Below is a small trained network, with its code and all its weights. Each question gives an input and a target symbol and asks what happens when units are switched off, that is, made to give their printed mean instead of their output.

import numpy as np


def w(rows, s, z=0):
    codes = np.array(rows[::2]) - 128.0
    scale = np.full(codes.shape[1], s)
    scale[-1] = z or s
    return codes * scale


def norm(h):
    return h / np.sqrt((h * h).mean(-1, keepdims=True) + 1e-5)


def f(y):
    return y / 2 * (1 + np.tanh(0.7978845608 * (y + 0.044715 * y**3)))


def softmax(a):
    e = np.exp(a - a.max(-1, keepdims=True))
    return e / e.sum(-1, keepdims=True)


def log_softmax(a):
    a = a - a.max(-1, keepdims=True)
    return a - np.log(np.exp(a).sum(-1, keepdims=True))


def net(x, mask):
    ids = ['αβγδεηθλμξπφψω'.index(c) for c in x.split()]
    T = len(ids)
    res = E[ids] + P[:T]
    u = 0
    for l in range(2):
        r = norm(res)
        for j in range(3):
            rows = slice(2 * j, 2 * j + 2)
            q, k, v = (r @ M[l][rows].T for M in (Q, K, V))
            z = softmax(np.where(np.tri(T) > 0, q @ k.T / 2**0.5, -1e9)) @ v
            o = O[l][rows]
            res = res + np.where(mask[u + j], z, o[:, -1]) @ o[:, :-1]
        u += 3
        y = f(norm(res) @ A[l][:, :-1].T + A[l][:, -1])
        res = res + np.where(mask[u : u + 4], y, B[l][:, -1]) @ B[l][:, :-1]
        u += 4
    return log_softmax(norm(res)[-1] @ U[:, :-1].T + U[:, -1])


Q, K, V, O, A, B = {}, {}, {}, {}, {}, {}
E = w([
[140,170,167,128,149,88,68],'α',
[78,223,90,127,158,151,122],'β',
[115,137,172,129,89,146,103],'γ',
[144,155,150,204,105,116,138],'δ',
[120,89,90,125,145,250,156],'ε',
[134,148,116,106,115,147,127],'η',
[55,147,134,214,136,121,136],'θ',
[147,153,105,109,131,135,114],'λ',
[139,174,108,96,130,104,142],'μ',
[114,161,153,92,122,70,187],'ξ',
[115,131,98,153,149,72,179],'π',
[164,195,166,98,82,195,109],'φ',
[90,150,151,117,92,144,147],'ψ',
[134,164,103,97,121,124,145],'ω',
],0.016)
P = w([
[153,217,192,230,218,176,196],'0',
[120,186,162,161,203,192,186],'1',
[106,168,161,122,191,145,169],'2',
[111,176,145,136,144,155,155],'3',
[109,172,125,133,127,141,146],'4',
[108,170,113,130,110,130,136],'5',
[114,171,95,131,93,126,123],'6',
[112,160,89,126,81,111,112],'7',
[119,152,76,124,61,110,92],'8',
[129,133,64,116,42,105,70],'9',
[147,119,59,110,19,83,47],'10',
[157,139,75,139,3,66,67],'11',
],0.0058)
Q[0] = w([
[153,80,80,127,114,119,62],'0.h1',
[150,45,75,124,139,222,149],'0.h1',
[57,178,98,134,78,234,152],'0.h2',
[136,183,213,127,102,52,158],'0.h2',
[139,45,136,50,254,97,156],'0.h3',
[136,248,76,192,48,99,152],'0.h3',
],0.0065)
K[0] = w([
[178,190,153,148,114,134,113],'0.h1',
[161,72,111,220,230,180,114],'0.h1',
[83,73,108,158,100,149,70],'0.h2',
[142,160,102,151,119,2,85],'0.h2',
[113,136,169,152,203,237,178],'0.h3',
[111,97,106,141,36,48,105],'0.h3',
],0.0078)
V[0] = w([
[97,152,121,128,60,79,164],'0.h1',
[94,126,117,68,84,141,110],'0.h1',
[159,123,170,97,123,149,171],'0.h2',
[170,105,77,143,132,78,145],'0.h2',
[162,96,176,124,82,2,122],'0.h3',
[82,52,167,166,152,176,121],'0.h3',
],0.007)
O[0] = w([
[216,81,68,119,89,210,99,252],'0.h1',
[132,110,87,172,105,254,97,166],'0.h1',
[193,140,208,218,124,128,155,140],'0.h2',
[154,100,129,178,14,231,111,31],'0.h2',
[4,61,152,105,252,83,65,83],'0.h3',
[81,190,92,186,14,54,58,3],'0.h3',
],0.0042,0.0045)
A[0] = w([
[133,124,107,80,145,173,57,139],'0.n1',
[68,27,51,168,118,54,143,255],'0.n2',
[192,177,97,100,97,159,111,124],'0.n3',
[89,112,112,254,238,146,32,12],'0.n4',
],0.0046,0.0023)
B[0] = w([
[123,127,160,104,147,118,193,180],'0.n1',
[129,105,78,73,220,190,151,161],'0.n2',
[117,92,95,159,2,39,138,250],'0.n3',
[212,231,144,192,55,196,47,130],'0.n4',
],0.0051,0.0022)
Q[1] = w([
[171,116,151,255,246,144,91],'1.h1',
[115,152,124,115,133,111,84],'1.h1',
[122,133,136,147,189,177,122],'1.h2',
[102,124,126,8,60,127,164],'1.h2',
[91,130,110,187,194,138,114],'1.h3',
[139,174,127,90,102,141,149],'1.h3',
],0.0084)
K[1] = w([
[112,158,218,127,114,100,222],'1.h1',
[110,94,159,195,184,194,107],'1.h1',
[162,166,190,140,165,65,172],'1.h2',
[147,34,57,122,135,166,66],'1.h2',
[76,177,179,254,129,114,230],'1.h3',
[127,30,109,81,57,170,114],'1.h3',
],0.0068)
V[1] = w([
[99,136,139,133,218,184,112],'1.h1',
[89,178,69,31,128,144,102],'1.h1',
[34,83,166,11,54,165,183],'1.h2',
[53,126,107,99,100,65,157],'1.h2',
[137,161,140,117,126,97,148],'1.h3',
[58,141,72,214,140,156,254],'1.h3',
],0.0057)
O[1] = w([
[136,122,122,127,81,41,90,99],'1.h1',
[166,224,216,117,153,125,21,164],'1.h1',
[140,119,127,242,168,66,194,179],'1.h2',
[170,80,204,109,145,80,165,137],'1.h2',
[174,26,63,110,143,77,150,195],'1.h3',
[141,57,126,163,169,109,1,255],'1.h3',
],0.0068,0.0042)
A[1] = w([
[122,253,36,112,126,76,171,172],'1.n1',
[170,90,143,84,122,107,85,129],'1.n2',
[192,168,63,66,158,77,158,5],'1.n3',
[205,155,77,176,121,152,99,207],'1.n4',
],0.0045,0.0024)
B[1] = w([
[34,163,111,165,150,93,63,224],'1.n1',
[102,3,156,104,157,146,143,143],'1.n2',
[79,62,235,227,55,249,163,187],'1.n3',
[121,124,142,122,107,17,112,252],'1.n4',
],0.0051,0.0028)
U = w([
[194,124,194,87,195,202,173,175],'α',
[82,19,183,108,123,144,83,140],'β',
[96,177,114,137,117,143,148,72],'γ',
[201,186,140,57,156,36,17,178],'δ',
[24,219,130,147,147,104,126,185],'ε',
[162,152,112,140,97,138,137,26],'η',
[103,73,19,133,87,231,144,241],'θ',
[114,33,74,110,254,78,142,149],'λ',
[103,105,45,55,26,56,101,131],'μ',
[197,242,126,75,68,199,117,80],'ξ',
[180,86,145,238,76,27,160,28],'π',
[26,144,141,73,156,163,134,215],'φ',
[79,139,92,224,158,137,12,242],'ψ',
[185,128,118,130,116,144,138,3],'ω',
],0.0094,0.0017)

Each question gives the input, a string of symbols that net reads in full, and the target symbol t.
The units are the heads (2 rows each of Q, K, V and O) and the neurons (one row each of A and B). Each row of codes is followed by its name. A weight is (code - 128) times the scale printed after its matrix; where a second scale follows, it is the last column's (O, A, B and U).
mask holds one flag per unit, layer by layer, with each layer's heads first. A switched-off unit (its flag False) gives its mean, the last column of its rows in O or B, instead of its output. The means were averaged over made-up inputs and are rounded, as every weight is.
A unit's drop is (log p(t) with every unit on - log p(t) with that unit switched off) / (log p(t) with every unit on - log p(t) with every unit switched off).
The circuit of an input: a set's keep is (log p(t) with only the set's units on - log p(t) with every unit switched off) / (log p(t) with every unit on - log p(t) with every unit switched off). Starting from the 12 units with the biggest drops (on a tie, the unit counted first), units are removed one at a time, each time the one whose removal leaves the highest keep (on an exact tie, the one counted first), for as long as the keep stays at least 0.8.
circuit, biggest first: the units of the circuit, biggest drop first
top k neurons in layer l: the k neurons of layer l with the biggest drops, biggest first
which heads matter: for each layer, one digit per head in row order, 1 if its drop is at least 0.15 and else 0, layers parted by /
input φ α π ψ ω θ ψ, target μ: circuit, biggest first => (1.n3)
input π ψ μ λ ψ, target ξ: which heads matter => 001 / 000
input ε ψ μ π θ γ, target μ: circuit, biggest first => (1.h1 1.n3 0.h2)
input γ ψ ξ, target π: circuit, biggest first => (0.h3 0.h2)
input ψ θ γ, target μ: circuit, biggest first => (0.h3 1.h1 1.h2 1.n3)
input ψ π θ λ, target μ: which heads matter => 001 / 010
input ψ μ γ β λ γ ψ, target ε: which heads matter => 011 / 001
input μ μ μ ω λ ψ, target ξ: circuit, biggest first => (0.h3 1.h1)
input ψ λ ψ α β ψ α ψ δ ψ ψ λ, target π: which heads matter => 000 / 011
input ψ μ ψ θ ψ μ ξ γ μ, target ε: which heads matter => 001 / 101
input δ λ ψ μ λ, target α: circuit, biggest first => (0.h3 1.n3)
input μ μ μ μ γ ω, target ε: circuit, biggest first => (1.n1 1.h3)
input α θ λ μ ψ, target α: which heads matter => 101 / 000
input δ ξ ψ, target λ: circuit, biggest first => (1.h1 1.n3)
input θ ω θ ψ ψ π π ψ ψ, target π: which heads matter => 100 / 010
input ψ λ ψ μ ψ β ψ ψ μ γ, target α: top neuron in layer 1 => (1.n1)
input ψ φ θ ψ μ μ μ, target α: which heads matter => 001 / 100
input ψ π μ θ λ γ ψ, target ε: top 2 neurons in layer 1 => (1.n1 1.n3)
input ψ μ ψ γ π μ, target β: which heads matter => 011 / 010
input ψ γ α γ μ, target ε: top 2 neurons in layer 1 => (1.n1 1.n3)
input ψ ψ γ μ ψ θ μ, target μ: which heads matter => 010 / 010
input α ψ α μ ψ μ, target π: which heads matter => 100 / 000
input μ μ ξ ξ λ α ψ η, target π: which heads matter => 100 / 010
input ψ θ λ μ μ γ ψ λ, target π: top 3 neurons in layer 0 => (0.n3 0.n4 0.n1)
input η γ ψ θ ξ, target μ: circuit, biggest first => (1.h2 0.h2 1.h1)
input ψ π μ θ δ ψ ψ ψ ψ λ η, target ξ: circuit, biggest first => (1.h3)
input μ ψ λ ψ μ β ψ θ δ, target ψ: circuit, biggest first => (0.h3 1.h3)
input μ θ θ ψ ψ α λ α ψ, target φ: circuit, biggest first => (0.h3 1.h3)
